Here is a tiny trained network, its code and every weight. The questions are about switching its units off for an input and a class, where a switched-off unit gives its printed mean instead of its output.

import numpy as np


def w(rows, s, z=0):
    codes = np.array(rows[::2]) - 128.0
    scale = np.full(codes.shape[1], s)
    scale[-1] = z or s
    return codes * scale


def norm(h):
    return h / np.sqrt((h * h).mean(-1, keepdims=True) + 1e-5)


def f(y):
    return y / 2 * (1 + np.tanh(0.7978845608 * (y + 0.044715 * y**3)))


def log_softmax(a):
    a = a - a.max(-1, keepdims=True)
    return a - np.log(np.exp(a).sum(-1, keepdims=True))


def net(x, mask):
    res = np.array(x, float).reshape(1, 3) / 4 @ E
    u = 0
    for l in range(2):
        y = f(norm(res) @ A[l][:, :-1].T + A[l][:, -1])
        res = res + np.where(mask[u : u + 6], y, B[l][:, -1]) @ B[l][:, :-1]
        u += 6
    return log_softmax(norm(res)[-1] @ U[:, :-1].T + U[:, -1])


A, B = {}, {}
E = w([
[78,88,166,181,131,136,101,96,175,61,172],'x0',
[165,253,94,155,108,224,81,123,200,167,85],'x1',
[165,146,121,199,159,188,83,144,81,138,185],'x2',
],0.0057)
A[0] = w([
[53,149,152,71,150,193,50,77,241,60,106,25],'L0N0',
[111,76,149,80,122,94,218,128,93,98,153,135],'L0N1',
[81,51,167,208,45,85,97,137,124,41,177,3],'L0N2',
[84,141,94,105,3,210,106,113,250,164,60,80],'L0N3',
[211,100,143,206,252,78,124,241,101,159,242,75],'L0N4',
[177,140,92,191,137,193,85,197,88,88,177,132],'L0N5',
],0.0046,0.0042)
B[0] = w([
[25,100,53,181,175,42,174,23,154,40,223,186],'L0N0',
[141,216,82,40,84,173,41,79,118,150,51,253],'L0N1',
[186,133,205,99,52,174,90,93,215,127,178,217],'L0N2',
[183,120,126,153,131,41,253,219,151,103,161,249],'L0N3',
[251,102,186,102,234,132,233,133,186,72,101,232],'L0N4',
[69,96,146,145,42,97,61,96,131,222,167,213],'L0N5',
],0.0055,0.0038)
A[1] = w([
[216,115,142,73,153,96,187,92,15,234,60,94],'L1N0',
[198,155,112,143,57,138,141,255,99,242,94,98],'L1N1',
[60,123,27,213,114,159,52,131,103,224,174,102],'L1N2',
[123,221,74,94,110,72,135,114,79,175,50,130],'L1N3',
[204,132,158,164,178,100,224,216,63,123,43,53],'L1N4',
[34,137,86,68,36,165,137,105,227,11,93,3],'L1N5',
],0.0069,0.0044)
B[1] = w([
[90,142,96,229,153,144,138,154,146,159,117,255],'L1N0',
[159,98,111,10,184,142,159,145,101,90,136,231],'L1N1',
[86,188,96,154,73,151,80,100,59,151,144,169],'L1N2',
[147,98,211,179,64,75,157,38,104,147,186,216],'L1N3',
[121,140,102,88,75,143,2,188,211,110,43,201],'L1N4',
[81,137,113,93,219,181,123,199,58,119,76,201],'L1N5',
],0.0086,0.0072)
U = w([
[96,58,169,214,35,26,185,31,54,231,69,172],'0',
[212,139,62,10,32,26,180,220,220,126,15,4],'1',
[2,90,168,46,193,172,59,119,70,36,37,175],'2',
[33,161,23,193,217,61,225,172,194,30,187,207],'3',
[182,60,55,233,211,179,35,232,222,195,10,82],'4',
[205,185,2,50,142,217,100,145,26,196,203,82],'5',
[194,31,228,194,158,175,77,44,203,44,199,100],'6',
[29,221,74,247,42,182,29,61,115,112,198,176],'7',
],0.0094,0.0028)

Each question gives the input, the list of numbers given to net, and the class t.
The units are the neurons (one row each of A and B). Each row of codes is followed by its name. A weight is (code - 128) times the scale printed after its matrix; where a second scale follows, it is the last column's (A, B and U).
mask holds one flag per neuron, layer by layer. A switched-off neuron (its flag False) gives its mean, the last column of its row in B, instead of its output. The means were averaged over made-up inputs and are rounded, as every weight is.
A unit's drop is (log p(t) with every unit on - log p(t) with that unit switched off) / (log p(t) with every unit on - log p(t) with every unit switched off).
The circuit of an input: a set's keep is (log p(t) with only the set's units on - log p(t) with every unit switched off) / (log p(t) with every unit on - log p(t) with every unit switched off). Starting from all 12 units, units are removed one at a time, each time the one whose removal leaves the highest keep (on an exact tie, the one counted first), for as long as the keep stays at least 0.8.
circuit, biggest first: the units of the circuit, biggest drop first
most important unit: the unit with the biggest drop
k most important neurons: the k neurons with the biggest drops, biggest first
top k neurons in layer l: the k neurons of layer l with the biggest drops, biggest first
input [-7,-6,6], class 4: most important unit -> L1N0
input [-8,6,-1], class 1: circuit, biggest first -> L0N3, L1N5
input [0,-6,8], class 4: 2 most important neurons -> L0N4, L1N3
input [0,6,-1], class 1: 2 most important neurons -> L0N3, L1N0
input [0,0,-5], class 0: 3 most important neurons -> L1N3, L0N2, L0N4
input [2,1,-8], class 3: 3 most important neurons -> L0N3, L0N0, L1N4
input [0,6,6], class 5: top 2 neurons in layer 0 -> L0N0, L0N1
input [0,-4,-7], class 0: top 3 neurons in layer 0 -> L0N0, L0N1, L0N2
input [0,-6,-3], class 0: 2 most important neurons -> L0N0, L1N3
input [-1,7,2], class 5: 3 most important neurons -> L1N1, L0N4, L0N3
input [-6,-3,0], class 0: 2 most important neurons -> L1N3, L0N1
input [-7,0,1], class 4: 4 most important neurons -> L0N1, L1N0, L1N4, L0N5
input [-4,0,4], class 4: 2 most important neurons -> L0N4, L1N0
input [-4,-1,-2], class 0: circuit, biggest first -> L1N3
input [4,5,-7], class 3: 2 most important neurons -> L0N0, L0N3
input [-8,0,-7], class 0: top 2 neurons in layer 0 -> L0N4, L0N3
input [1,-1,3], class 6: 3 most important neurons -> L0N4, L0N5, L0N3
input [4,1,-5], class 3: 2 most important neurons -> L0N0, L0N3
input [0,-2,-5], class 0: top 3 neurons in layer 0 -> L0N0, L0N2, L0N1
input [-6,-2,7], class 4: most important unit -> L0N4
input [-4,-7,1], class 4: top 2 neurons in layer 1 -> L1N0, L1N4
input [1,7,-6], class 3: top 2 neurons in layer 0 -> L0N0, L0N4
input [-4,6,0], class 1: top 2 neurons in layer 0 -> L0N3, L0N1
input [1,7,-8], class 3: top 3 neurons in layer 0 -> L0N0, L0N4, L0N3
